Here is a tiny trained network, its code and every weight. The questions are about switching its units off for an input and a class, where a switched-off unit gives its printed mean instead of its output.

import numpy as np


def w(rows, s, z=0):
    codes = np.array(rows[::2]) - 128.0
    scale = np.full(codes.shape[1], s)
    scale[-1] = z or s
    return codes * scale


def norm(h):
    return h / np.sqrt((h * h).mean(-1, keepdims=True) + 1e-5)


def f(y):
    return y / 2 * (1 + np.tanh(0.7978845608 * (y + 0.044715 * y**3)))


def log_softmax(a):
    a = a - a.max(-1, keepdims=True)
    return a - np.log(np.exp(a).sum(-1, keepdims=True))


def net(x, mask):
    res = np.array(x, float).reshape(1, 5) / 4 @ E
    u = 0
    for l in range(2):
        y = f(norm(res) @ A[l][:, :-1].T + A[l][:, -1])
        res = res + np.where(mask[u : u + 9], y, B[l][:, -1]) @ B[l][:, :-1]
        u += 9
    return log_softmax(norm(res)[-1] @ U[:, :-1].T + U[:, -1])


A, B = {}, {}
E = w([
[143,117,22,11,49,217,155],'x0',
[128,123,128,130,130,134,126],'x1',
[6,150,116,108,169,127,191],'x2',
[130,127,136,121,125,123,136],'x3',
[125,130,121,132,133,130,118],'x4',
],0.002)
A[0] = w([
[206,104,180,240,139,90,44,141],'L0N1',
[187,101,60,64,97,142,97,77],'L0N2',
[68,97,42,113,126,165,146,103],'L0N3',
[67,203,166,184,167,138,164,26],'L0N4',
[40,151,146,175,253,50,153,21],'L0N5',
[81,121,89,63,78,117,159,72],'L0N6',
[77,125,102,110,93,199,185,37],'L0N7',
[158,97,93,81,93,175,92,2],'L0N8',
[210,109,106,88,126,182,98,89],'L0N9',
],0.003,0.00059)
B[0] = w([
[93,206,176,17,193,96,93,253],'L0N1',
[140,63,127,211,135,195,133,190],'L0N2',
[107,154,252,98,196,152,148,171],'L0N3',
[129,74,133,145,135,125,200,154],'L0N4',
[155,64,53,170,53,134,170,218],'L0N5',
[74,185,203,155,194,141,92,166],'L0N6',
[75,173,157,136,187,147,64,165],'L0N7',
[105,144,114,173,110,135,159,163],'L0N8',
[125,128,117,204,89,82,166,176],'L0N9',
],0.0032,0.0024)
A[1] = w([
[56,31,164,231,119,80,157,209],'L1N1',
[208,146,211,144,173,155,42,139],'L1N2',
[119,100,34,194,106,238,240,153],'L1N3',
[207,88,128,130,163,88,124,125],'L1N4',
[183,149,220,4,128,38,83,118],'L1N5',
[60,139,30,29,92,95,165,251],'L1N6',
[187,150,137,228,85,199,109,81],'L1N7',
[233,46,125,217,85,97,133,133],'L1N8',
[179,81,95,201,42,207,59,128],'L1N9',
],0.0035,0.0013)
B[1] = w([
[209,121,60,146,83,168,163,210],'L1N1',
[167,167,91,116,130,92,119,198],'L1N2',
[139,147,111,127,160,39,86,252],'L1N3',
[55,175,136,41,197,118,99,152],'L1N4',
[172,193,78,136,136,103,59,234],'L1N5',
[181,141,152,180,171,136,98,180],'L1N6',
[150,140,190,94,54,92,185,159],'L1N7',
[56,163,136,151,136,190,131,195],'L1N8',
[151,168,253,140,112,101,243,196],'L1N9',
],0.0038,0.0025)
U = w([
[199,222,90,87,178,39,2,189],'0',
[126,39,146,109,105,126,75,21],'1',
[164,47,13,224,139,93,222,185],'2',
[110,59,128,69,81,112,96,16],'3',
[102,66,120,79,58,123,80,3],'4',
[202,178,239,129,34,123,232,183],'5',
[114,60,125,70,82,119,95,10],'6',
[21,153,148,88,234,242,119,192],'7',
],0.0082,0.0058)

Each question gives the input, the list of numbers given to net, and the class t.
The units are the neurons (one row each of A and B). Each row of codes is followed by its name. A weight is (code - 128) times the scale printed after its matrix; where a second scale follows, it is the last column's (A, B and U).
mask holds one flag per neuron, layer by layer. A switched-off neuron (its flag False) gives its mean, the last column of its row in B, instead of its output. The means were averaged over made-up inputs and are rounded, as every weight is.
A unit's drop is (log p(t) with every unit on - log p(t) with that unit switched off) / (log p(t) with every unit on - log p(t) with every unit switched off).
The circuit of an input: a set's keep is (log p(t) with only the set's units on - log p(t) with every unit switched off) / (log p(t) with every unit on - log p(t) with every unit switched off). Starting from the 12 units with the biggest drops (on a tie, the unit counted first), units are removed one at a time, each time the one whose removal leaves the highest keep (on an exact tie, the one counted first), for as long as the keep stays at least 0.8.
circuit, biggest first: the units of the circuit, biggest drop first
top k neurons: the k neurons with the biggest drops, biggest first
top k neurons in layer l: the k neurons of layer l with the biggest drops, biggest first
drop when u is switched off: that unit's drop, to one decimal
input [-7,2,2,-1,-6], class 2: circuit, biggest first	(L0N5 L1N1)
input [-4,1,1,0,8], class 2: top 2 neurons in layer 0	(L0N5 L0N4)
input [6,-5,0,4,-1], class 5: top 3 neurons in layer 1	(L1N5 L1N4 L1N8)
input [0,5,4,-6,0], class 2: circuit, biggest first	(L0N1)
input [7,2,1,-6,1], class 7: top 3 neurons in layer 0	(L0N5 L0N3 L0N7)
input [8,-3,-1,-8,-4], class 5: top 2 neurons	(L0N1 L1N9)
input [6,-5,0,6,3], class 5: top 3 neurons	(L0N1 L0N2 L1N5)
input [6,-4,1,-7,8], class 7: top 4 neurons in layer 0	(L0N5 L0N3 L0N7 L0N6)
input [6,0,-5,8,-5], class 5: drop when L1N9 is switched off	0.1
input [6,3,-1,-6,-7], class 5: drop when L0N1 is switched off	0.6
input [1,8,1,7,1], class 7: drop when L1N3 is switched off	0.2
input [-5,5,8,-4,-5], class 2: drop when L0N3 is switched off	0.0
